Below are the code and all the weights of a small trained network. Each question names an input and a target symbol and asks about switching units off, where a switched-off unit gives its printed mean instead of its output.

import numpy as np


def w(rows, s, z=0):
    codes = np.array(rows[::2]) - 128.0
    scale = np.full(codes.shape[1], s)
    scale[-1] = z or s
    return codes * scale


def f(y):
    return y / 2 * (1 + np.tanh(0.7978845608 * (y + 0.044715 * y**3)))


def softmax(a):
    e = np.exp(a - a.max(-1, keepdims=True))
    return e / e.sum(-1, keepdims=True)


def log_softmax(a):
    a = a - a.max(-1, keepdims=True)
    return a - np.log(np.exp(a).sum(-1, keepdims=True))


def net(x, mask):
    ids = ['βγδζηθλμξπσ'.index(c) for c in x.split()]
    T = len(ids)
    res = E[ids] + P[:T]
    q, k, v = (res @ M[0].T for M in (Q, K, V))
    z = softmax(np.where(np.tri(T) > 0, q @ k.T / 3**0.5, -1e9)) @ v
    res = res + np.where(mask[0], z, O[0][:, -1]) @ O[0][:, :-1]
    y = f(res @ A[0][:, :-1].T + A[0][:, -1])
    res = res + np.where(mask[1:17], y, B[0][:, -1]) @ B[0][:, :-1]
    return log_softmax(res[-1] @ U[:, :-1].T + U[:, -1])


Q, K, V, O, A, B = {}, {}, {}, {}, {}, {}
E = w([
[154,103,73,123,141],'β',
[156,95,133,119,130],'γ',
[150,151,126,160,83],'δ',
[170,147,167,217,175],'ζ',
[160,168,159,169,83],'η',
[166,141,217,179,125],'θ',
[132,189,119,199,108],'λ',
[112,92,77,56,55],'μ',
[149,138,204,141,43],'ξ',
[98,163,60,140,79],'π',
[157,82,218,224,249],'σ',
],0.017)
P = w([
[253,86,57,131,128],'0',
[160,58,114,185,128],'1',
[176,150,143,97,119],'2',
[131,83,120,180,97],'3',
[154,162,163,75,128],'4',
[104,98,134,181,84],'5',
[130,170,172,70,128],'6',
[81,111,142,176,70],'7',
[113,183,184,66,124],'8',
[59,120,154,172,55],'9',
[98,181,192,54,140],'10',
],0.019)
Q[0] = w([
[85,238,108,101,205],'h0',
[80,177,190,10,199],'h0',
[164,231,185,46,101],'h0',
],0.011)
K[0] = w([
[4,66,209,55,198],'h0',
[30,203,227,109,136],'h0',
[10,173,108,108,36],'h0',
],0.014)
V[0] = w([
[121,82,79,54,88],'h0',
[150,8,250,90,140],'h0',
[101,168,78,179,227],'h0',
],0.014)
O[0] = w([
[8,120,138,60,205,172],'h0',
[169,42,247,58,105,154],'h0',
[142,204,155,156,150,2],'h0',
],0.016,0.0082)
A[0] = w([
[81,199,142,79,217,122],'n0',
[62,147,153,152,38,176],'n1',
[97,145,205,160,205,126],'n2',
[77,45,177,218,52,164],'n3',
[248,181,98,63,89,76],'n4',
[131,145,98,129,62,87],'n5',
[187,113,1,46,19,109],'n6',
[132,94,165,78,201,158],'n7',
[100,66,142,68,123,173],'n8',
[89,113,84,94,19,254],'n9',
[243,150,119,119,41,179],'n10',
[208,92,118,180,147,141],'n11',
[103,100,201,110,96,237],'n12',
[214,220,65,126,110,67],'n13',
[65,70,97,229,92,125],'n14',
[198,201,189,181,109,170],'n15',
],0.0087,0.0065)
B[0] = w([
[194,46,197,17,61,172],'n0',
[186,66,61,121,147,165],'n1',
[129,150,80,49,116,143],'n2',
[111,80,127,66,201,225],'n3',
[66,177,2,164,184,173],'n4',
[133,60,142,98,34,141],'n5',
[98,79,209,160,140,182],'n6',
[138,220,120,176,87,208],'n7',
[204,168,59,146,66,252],'n8',
[149,165,210,162,202,212],'n9',
[44,178,143,151,80,222],'n10',
[147,109,190,149,94,171],'n11',
[100,93,66,189,125,253],'n12',
[149,107,158,32,156,173],'n13',
[174,208,191,163,102,173],'n14',
[146,138,99,58,132,182],'n15',
],0.0079,0.021)
U = w([
[164,128,178,61,180,254],'β',
[96,74,10,141,171,171],'γ',
[80,124,118,168,158,235],'δ',
[159,152,189,98,83,66],'ζ',
[165,114,158,146,182,215],'η',
[161,77,169,115,113,48],'θ',
[183,152,121,149,125,90],'λ',
[140,102,93,77,96,18],'μ',
[244,92,95,123,149,36],'ξ',
[48,172,70,134,123,150],'π',
[79,119,98,159,74,81],'σ',
],0.013,0.0064)

Each question gives the input, a string of symbols that net reads in full, and the target symbol t.
The units are the heads (3 rows each of Q, K, V and O) and the neurons (one row each of A and B). Each row of codes is followed by its name. A weight is (code - 128) times the scale printed after its matrix; where a second scale follows, it is the last column's (O, A, B and U).
mask holds one flag per unit, heads first, then neurons. A switched-off unit (its flag False) gives its mean, the last column of its rows in O or B, instead of its output. The means were averaged over made-up inputs and are rounded, as every weight is.
A unit's drop is (log p(t) with every unit on - log p(t) with that unit switched off) / (log p(t) with every unit on - log p(t) with every unit switched off).
The circuit of an input: a set's keep is (log p(t) with only the set's units on - log p(t) with every unit switched off) / (log p(t) with every unit on - log p(t) with every unit switched off). Starting from the 12 units with the biggest drops (on a tie, the unit counted first), units are removed one at a time, each time the one whose removal leaves the highest keep (on an exact tie, the one counted first), for as long as the keep stays at least 0.8.
units of the circuit, in order: the units of the circuit, biggest drop first
top k neurons: the k neurons with the biggest drops, biggest first
input δ δ σ θ, target δ: units of the circuit, in order => [h0 n8]
input θ β δ θ γ γ λ, target π: units of the circuit, in order => [h0 n4]
input σ π θ μ γ, target μ: units of the circuit, in order => [h0 n8]
input η γ θ ξ γ γ γ, target ξ: top neuron => [n8]
input γ π λ θ θ, target π: units of the circuit, in order => [n4 n10 h0]
input σ π λ γ, target σ: units of the circuit, in order => [n10 n4 h0 n12]
input δ θ γ η θ β ζ, target σ: units of the circuit, in order => [n10 n4 h0 n9]
input γ π β, target β: top 2 neurons => [n12 n8]
input μ π λ, target β: top 2 neurons => [n0 n12]
input δ δ λ λ, target δ: top 2 neurons => [n8 n14]
input ζ π π β ζ ζ γ γ π μ, target ζ: units of the circuit, in order => [h0 n12]
input λ γ μ δ π θ γ π γ θ, target λ: units of the circuit, in order => [h0 n14 n10]
input θ η η θ γ γ θ, target σ: units of the circuit, in order => [n10 n4 h0 n12]
input π ζ γ η, target π: units of the circuit, in order => [h0]
input γ β λ, target π: units of the circuit, in order => [h0 n0]
input π γ μ ζ, target π: top 2 neurons => [n14 n9]
input θ γ η σ, target θ: units of the circuit, in order => [h0 n11]
input δ π σ, target ζ: units of the circuit, in order => [h0 n10]
input γ π θ, target β: top 2 neurons => [n8 n12]
input μ β π ξ θ γ, target μ: units of the circuit, in order => [n0 h0 n8]
input ζ γ γ π λ, target β: top 4 neurons => [n13 n8 n12 n0]
input λ γ γ μ, target λ: top neuron => [n14]
input γ π π δ ζ δ δ γ, target γ: top 3 neurons => [n12 n10 n0]
input π μ γ θ γ λ γ, target π: top 3 neurons => [n4 n10 n0]
input γ γ θ γ γ π π γ θ ξ, target γ: top 2 neurons => [n12 n1]
input η γ π π λ θ β σ γ λ π, target β: top 3 neurons => [n0 n12 n8]
input δ γ γ μ θ β π θ, target δ: top 4 neurons => [n8 n14 n0 n13]
